Here is a tiny trained network, its code and every weight. The questions are about switching its units off for an input and a class, where a switched-off unit gives its printed mean instead of its output.

import numpy as np


def w(rows, s, z=0):
    codes = np.array(rows[::2]) - 128.0
    scale = np.full(codes.shape[1], s)
    scale[-1] = z or s
    return codes * scale


def f(y):
    return np.maximum(y, 0)


def log_softmax(a):
    a = a - a.max(-1, keepdims=True)
    return a - np.log(np.exp(a).sum(-1, keepdims=True))


def net(x, mask):
    res = np.array(x, float).reshape(1, 7) / 4 @ E
    y = f(res @ A[0][:, :-1].T + A[0][:, -1])
    res = res + np.where(mask, y, B[0][:, -1]) @ B[0][:, :-1]
    return log_softmax(res[-1] @ U[:, :-1].T + U[:, -1])


A, B = {}, {}
E = w([
[130,127,127],'x0',
[175,104,104],'x1',
[206,236,195],'x2',
[121,131,131],'x3',
[125,130,130],'x4',
[133,126,125],'x5',
[117,220,8],'x6',
],0.012)
A[0] = w([
[164,246,133,142],'N0',
[101,173,131,139],'N1',
[145,53,230,227],'N2',
[86,34,115,255],'N3',
[207,221,195,142],'N4',
[74,104,34,210],'N5',
[127,89,191,201],'N6',
[142,141,171,110],'N7',
[119,227,88,161],'N8',
[61,145,140,156],'N9',
],0.013,0.0082)
B[0] = w([
[197,114,113,232],'N0',
[151,116,118,162],'N1',
[101,97,249,252],'N2',
[43,90,132,231],'N3',
[209,145,176,242],'N4',
[66,176,50,226],'N5',
[109,105,167,204],'N6',
[142,147,170,158],'N7',
[178,113,91,225],'N8',
[124,121,100,158],'N9',
],0.015,0.016)
U = w([
[37,59,165,114],'0',
[168,159,247,115],'1',
[73,194,46,251],'2',
[213,155,101,58],'3',
],0.013,0.0023)

Each question gives the input, the list of numbers given to net, and the class t.
The units are the neurons (one row each of A and B). Each row of codes is followed by its name. A weight is (code - 128) times the scale printed after its matrix; where a second scale follows, it is the last column's (A, B and U).
mask holds one flag per neuron, in row order. A switched-off neuron (its flag False) gives its mean, the last column of its row in B, instead of its output. The means were averaged over made-up inputs and are rounded, as every weight is.
A unit's drop is (log p(t) with every unit on - log p(t) with that unit switched off) / (log p(t) with every unit on - log p(t) with every unit switched off).
The circuit of an input: a set's keep is (log p(t) with only the set's units on - log p(t) with every unit switched off) / (log p(t) with every unit on - log p(t) with every unit switched off). Starting from all 10 units, units are removed one at a time, each time the one whose removal leaves the highest keep (on an exact tie, the one counted first), for as long as the keep stays at least 0.8.
circuit, biggest first: the units of the circuit, biggest drop first
k most important neurons: the k neurons with the biggest drops, biggest first
drop when u is switched off: that unit's drop, to one decimal
input [7,-7,1,2,5,-6,7], class 3: 3 most important neurons => (N0; N8; N3)
input [-2,-2,-8,-3,-5,0,2], class 2: circuit, biggest first => (N5)
input [-4,7,-5,-5,5,2,1], class 2: 2 most important neurons => (N2; N5)
input [-2,-1,0,0,4,-5,-4], class 0: 2 most important neurons => (N4; N0)
input [-6,3,0,1,8,-3,-6], class 0: 3 most important neurons => (N4; N3; N0)
input [-3,5,-1,-8,-7,6,6], class 2: 2 most important neurons => (N5; N4)
input [7,3,-8,-1,-7,6,1], class 2: 2 most important neurons => (N5; N2)
input [-8,2,0,5,8,-1,-1], class 0: 2 most important neurons => (N4; N0)
input [-4,-5,0,-6,2,1,-1], class 0: 2 most important neurons => (N4; N0)
input [-2,5,-7,4,4,0,6], class 2: drop when N0 is switched off => 0.0
input [1,1,7,-8,-4,-2,2], class 3: drop when N2 is switched off => 0.4
input [-7,6,2,3,2,-1,2], class 3: drop when N2 is switched off => 0.6
input [7,-7,-1,-3,-6,8,-6], class 0: drop when N4 is switched off => 0.2
input [-1,-4,2,-2,6,6,1], class 3: circuit, biggest first => (N2)
